Below is a small trained network, with its code and all its weights. Each question gives an input and a class and asks what happens when units are switched off, that is, made to give their printed mean instead of their output.

import numpy as np


def w(rows, s, z=0):
    codes = np.array(rows[::2]) - 128.0
    scale = np.full(codes.shape[1], s)
    scale[-1] = z or s
    return codes * scale


def norm(h):
    return h / np.sqrt((h * h).mean(-1, keepdims=True) + 1e-5)


def f(y):
    return np.maximum(y, 0)


def log_softmax(a):
    a = a - a.max(-1, keepdims=True)
    return a - np.log(np.exp(a).sum(-1, keepdims=True))


def net(x, mask):
    res = np.array(x, float).reshape(1, 7) / 4 @ E
    u = 0
    for l in range(4):
        y = f(norm(res) @ A[l][:, :-1].T + A[l][:, -1])
        res = res + np.where(mask[u : u + 4], y, B[l][:, -1]) @ B[l][:, :-1]
        u += 4
    return log_softmax(norm(res)[-1] @ U[:, :-1].T + U[:, -1])


A, B = {}, {}
E = w([
[133,135,80,111,65,177,84,169,73,91],'x0',
[208,149,86,205,106,71,126,79,65,97],'x1',
[68,77,175,174,71,202,145,1,180,78],'x2',
[67,20,74,106,192,104,170,211,29,157],'x3',
[122,133,50,103,128,145,140,119,224,46],'x4',
[162,75,102,178,8,132,90,161,146,129],'x5',
[151,113,161,27,162,149,197,185,151,158],'x6',
],0.008)
A[0] = w([
[61,86,163,158,96,188,142,53,181,108,62],'0.n0',
[167,149,85,156,181,9,200,135,199,122,40],'0.n1',
[172,129,244,103,56,173,113,175,148,172,3],'0.n2',
[97,112,124,186,188,68,147,96,62,147,58],'0.n3',
],0.013,0.0043)
B[0] = w([
[82,50,147,143,112,140,170,81,169,86,254],'0.n0',
[248,99,100,69,163,143,68,107,124,148,212],'0.n1',
[113,216,103,132,89,195,128,127,141,234,216],'0.n2',
[121,141,151,162,143,113,118,114,79,159,215],'0.n3',
],0.012,0.008)
A[1] = w([
[156,147,33,201,12,128,112,176,97,28,17],'1.n0',
[62,109,120,3,209,158,192,246,102,159,2],'1.n1',
[124,177,254,91,80,132,136,168,243,171,95],'1.n2',
[119,194,171,73,203,87,129,108,209,47,2],'1.n3',
],0.014,0.0023)
B[1] = w([
[116,120,35,102,76,123,35,120,95,118,218],'1.n0',
[46,59,136,78,158,151,91,236,175,125,247],'1.n1',
[136,253,145,143,92,141,173,126,128,168,216],'1.n2',
[134,183,160,100,200,89,128,43,138,82,166],'1.n3',
],0.015,0.011)
A[2] = w([
[101,77,155,155,80,172,157,110,161,102,5],'2.n0',
[98,108,154,201,189,71,137,163,4,162,2],'2.n1',
[219,104,101,112,175,73,164,177,145,121,71],'2.n2',
[92,92,132,97,179,115,159,230,121,120,50],'2.n3',
],0.022,0.0017)
B[2] = w([
[141,110,122,157,90,159,180,127,148,105,204],'2.n0',
[188,141,180,106,98,32,248,201,23,110,214],'2.n1',
[200,65,110,161,196,226,73,86,183,203,179],'2.n2',
[32,114,188,94,161,160,72,193,137,137,250],'2.n3',
],0.017,0.014)
A[3] = w([
[122,87,28,79,104,162,119,105,192,91,196],'3.n0',
[113,158,204,112,227,75,173,32,143,25,113],'3.n1',
[65,14,128,172,132,89,196,109,175,136,55],'3.n2',
[56,15,157,156,113,132,208,55,200,7,1],'3.n3',
],0.014,0.0025)
B[3] = w([
[103,87,157,180,141,56,143,77,57,140,231],'3.n0',
[112,111,74,87,185,64,152,172,179,59,183],'3.n1',
[135,114,159,143,85,214,122,105,145,115,190],'3.n2',
[126,7,144,232,97,187,142,116,152,66,245],'3.n3',
],0.012,0.011)
U = w([
[31,86,178,70,172,148,81,208,154,156,205],'0',
[223,98,110,116,196,149,72,90,159,184,164],'1',
[172,113,174,116,130,46,204,182,52,131,105],'2',
[94,71,145,210,58,165,189,79,187,61,164],'3',
[124,253,147,141,69,171,162,118,176,204,148],'4',
[130,168,112,87,205,67,151,77,212,58,3],'5',
[121,105,36,134,87,79,31,91,88,117,37],'6',
],0.013,0.0026)

Each question gives the input, the list of numbers given to net, and the class t.
The units are the neurons (one row each of A and B). Each row of codes is followed by its name. A weight is (code - 128) times the scale printed after its matrix; where a second scale follows, it is the last column's (A, B and U).
mask holds one flag per neuron, layer by layer. A switched-off neuron (its flag False) gives its mean, the last column of its row in B, instead of its output. The means were averaged over made-up inputs and are rounded, as every weight is.
A unit's drop is (log p(t) with every unit on - log p(t) with that unit switched off) / (log p(t) with every unit on - log p(t) with every unit switched off).
The circuit of an input: a set's keep is (log p(t) with only the set's units on - log p(t) with every unit switched off) / (log p(t) with every unit on - log p(t) with every unit switched off). Starting from the 12 units with the biggest drops (on a tie, the unit counted first), units are removed one at a time, each time the one whose removal leaves the highest keep (on an exact tie, the one counted first), for as long as the keep stays at least 0.8.
circuit, biggest first: the units of the circuit, biggest drop first
k most important neurons: the k neurons with the biggest drops, biggest first
k most important neurons of layer l: the k neurons of layer l with the biggest drops, biggest first
drop when u is switched off: that unit's drop, to one decimal
input [-3,5,-1,-4,-4,-7,-5], class 2: circuit, biggest first -> (0.n3 2.n1)
input [-4,1,2,4,-7,-3,2], class 2: circuit, biggest first -> (2.n1)
input [5,7,4,2,6,-4,5], class 6: 2 most important neurons -> (1.n0 0.n0)
input [-4,4,-3,-8,-7,-8,-4], class 2: circuit, biggest first -> (0.n3 2.n1)
input [-2,-1,-2,-1,6,-2,5], class 1: circuit, biggest first -> (0.n1 2.n2)
input [-6,6,-5,7,-1,1,1], class 2: 3 most important neurons -> (2.n1 0.n3 1.n1)
input [-2,-4,-5,-3,-2,-6,-6], class 2: 3 most important neurons -> (0.n3 0.n0 2.n1)
input [-1,-8,-5,-7,-3,0,7], class 4: 2 most important neurons -> (1.n2 0.n2)
input [4,-7,3,1,-3,7,-3], class 3: 2 most important neurons -> (0.n0 2.n0)
input [8,-6,1,0,7,-8,-5], class 3: 2 most important neurons of layer 0 -> (0.n0 0.n1)
input [-7,-7,0,2,-1,1,-4], class 3: 2 most important neurons -> (0.n0 1.n1)
input [-5,3,-3,-7,-1,2,2], class 4: 3 most important neurons -> (0.n2 1.n2 1.n1)
input [-2,8,-4,7,6,-5,6], class 1: 2 most important neurons -> (0.n1 2.n2)
input [-6,6,-5,-6,-2,-4,-5], class 1: circuit, biggest first -> (0.n1)
input [1,0,-7,-5,1,-7,-7], class 1: 2 most important neurons of layer 0 -> (0.n1 0.n0)
input [8,0,7,-4,-5,4,6], class 4: 2 most important neurons -> (0.n2 1.n2)
input [-6,8,-3,8,7,-5,-2], class 1: drop when 2.n2 is switched off -> 0.7
input [-2,6,1,-1,4,3,-6], class 6: drop when 1.n0 is switched off -> 0.4
input [-1,8,-7,-8,-3,-1,7], class 1: drop when 0.n1 is switched off -> 0.4
input [-7,7,-3,0,-4,-7,-4], class 2: circuit, biggest first -> (2.n1)
